Below is a small trained network, with its code and all its weights. Each question gives an input and a class and asks what happens when units are switched off, that is, made to give their printed mean instead of their output.

import numpy as np


def w(rows, s, z=0):
    codes = np.array(rows[::2]) - 128.0
    scale = np.full(codes.shape[1], s)
    scale[-1] = z or s
    return codes * scale


def norm(h):
    return h / np.sqrt((h * h).mean(-1, keepdims=True) + 1e-5)


def f(y):
    return y / 2 * (1 + np.tanh(0.7978845608 * (y + 0.044715 * y**3)))


def log_softmax(a):
    a = a - a.max(-1, keepdims=True)
    return a - np.log(np.exp(a).sum(-1, keepdims=True))


def net(x, mask):
    res = np.array(x, float).reshape(1, 8) / 4 @ E
    u = 0
    for l in range(2):
        y = f(norm(res) @ A[l][:, :-1].T + A[l][:, -1])
        res = res + np.where(mask[u : u + 4], y, B[l][:, -1]) @ B[l][:, :-1]
        u += 4
    return log_softmax(norm(res)[-1] @ U[:, :-1].T + U[:, -1])


A, B = {}, {}
E = w([
[129,133,123,127,121,127,116,121,133],'x0',
[135,136,125,136,116,124,131,126,135],'x1',
[125,130,130,129,125,131,129,126,129],'x2',
[121,132,131,132,129,128,132,128,127],'x3',
[157,80,172,135,7,190,98,144,134],'x4',
[129,115,134,119,136,123,128,132,131],'x5',
[113,112,126,219,211,73,100,138,81],'x6',
[123,150,110,133,122,122,93,254,152],'x7',
],0.0082)
A[0] = w([
[103,153,116,33,167,120,181,34,138,138],'L0N0',
[174,44,231,199,98,174,66,43,1,3],'L0N1',
[64,250,41,40,160,155,211,210,187,9],'L0N2',
[124,192,104,92,192,89,143,106,189,207],'L0N3',
],0.0053,0.0052)
B[0] = w([
[227,177,253,144,119,219,111,110,60,218],'L0N0',
[18,114,135,144,128,26,103,42,225,196],'L0N1',
[139,64,105,49,74,25,50,147,36,213],'L0N2',
[178,167,132,93,239,112,101,185,27,255],'L0N3',
],0.0074,0.0044)
A[1] = w([
[134,47,142,254,119,116,86,151,112,5],'L1N0',
[135,89,127,142,176,112,127,70,114,135],'L1N1',
[112,131,76,156,212,91,164,122,65,115],'L1N2',
[96,64,119,180,98,119,110,166,142,11],'L1N3',
],0.0085,0.0018)
B[1] = w([
[127,255,170,69,229,118,132,117,87,187],'L1N0',
[126,141,81,146,102,150,235,156,86,183],'L1N1',
[115,73,93,191,51,173,130,121,199,253],'L1N2',
[130,179,166,69,126,161,173,116,167,163],'L1N3',
],0.0094,0.0059)
U = w([
[189,221,208,98,199,173,116,150,46,253],'0',
[144,51,157,114,45,179,142,41,159,47],'1',
[166,68,60,49,124,36,50,212,41,98],'2',
[113,116,114,86,59,159,104,234,210,152],'3',
[148,93,65,247,178,161,198,105,65,85],'4',
[23,150,147,163,142,65,155,63,168,94],'5',
[82,122,38,205,197,86,81,242,158,90],'6',
],0.012,0.0026)

Each question gives the input, the list of numbers given to net, and the class t.
The units are the neurons (one row each of A and B). Each row of codes is followed by its name. A weight is (code - 128) times the scale printed after its matrix; where a second scale follows, it is the last column's (A, B and U).
mask holds one flag per neuron, layer by layer. A switched-off neuron (its flag False) gives its mean, the last column of its row in B, instead of its output. The means were averaged over made-up inputs and are rounded, as every weight is.
A unit's drop is (log p(t) with every unit on - log p(t) with that unit switched off) / (log p(t) with every unit on - log p(t) with every unit switched off).
top k neurons: the k neurons with the biggest drops, biggest first
k most important neurons of layer l: the k neurons of layer l with the biggest drops, biggest first
drop of u: that unit's drop, to one decimal
input [-4,0,-6,6,1,1,6,5], class 0: top 3 neurons	(L1N0; L0N3; L1N3)
input [2,-1,0,-3,0,-4,-3,3], class 2: most important neuron of layer 1	(L1N2)
input [4,-5,-1,-5,-7,8,0,4], class 2: top 3 neurons	(L0N2; L0N3; L0N1)
input [-5,1,-8,-6,5,4,1,0], class 5: top 3 neurons	(L0N1; L0N3; L0N0)
input [-4,-2,4,-3,-6,5,1,-3], class 4: top 4 neurons	(L1N2; L1N0; L1N1; L1N3)
input [-3,-2,-3,-8,1,0,7,0], class 5: top 2 neurons	(L0N0; L1N2)
input [1,5,7,-1,7,-5,1,-7], class 5: 2 most important neurons of layer 0	(L0N1; L0N0)
input [0,5,7,2,-7,-1,1,-2], class 4: 2 most important neurons of layer 1	(L1N2; L1N0)
input [0,1,3,2,1,-3,7,3], class 0: 2 most important neurons of layer 1	(L1N0; L1N3)
input [1,5,-3,7,7,-4,2,7], class 0: top 2 neurons	(L1N0; L1N2)
input [-8,-7,4,-3,0,-5,-7,7], class 2: top 2 neurons	(L0N2; L1N2)
input [5,3,-2,4,-1,3,-8,3], class 2: top 2 neurons	(L0N2; L1N2)
input [-7,8,-6,2,5,7,4,-4], class 5: drop of L0N1	0.9
input [2,-7,4,-5,8,1,4,6], class 0: drop of L1N0	0.9
input [-7,-2,-6,8,4,-2,2,-6], class 5: most important neuron of layer 0	(L0N1)
input [7,8,3,3,-4,-6,-1,1], class 2: drop of L0N2	0.5
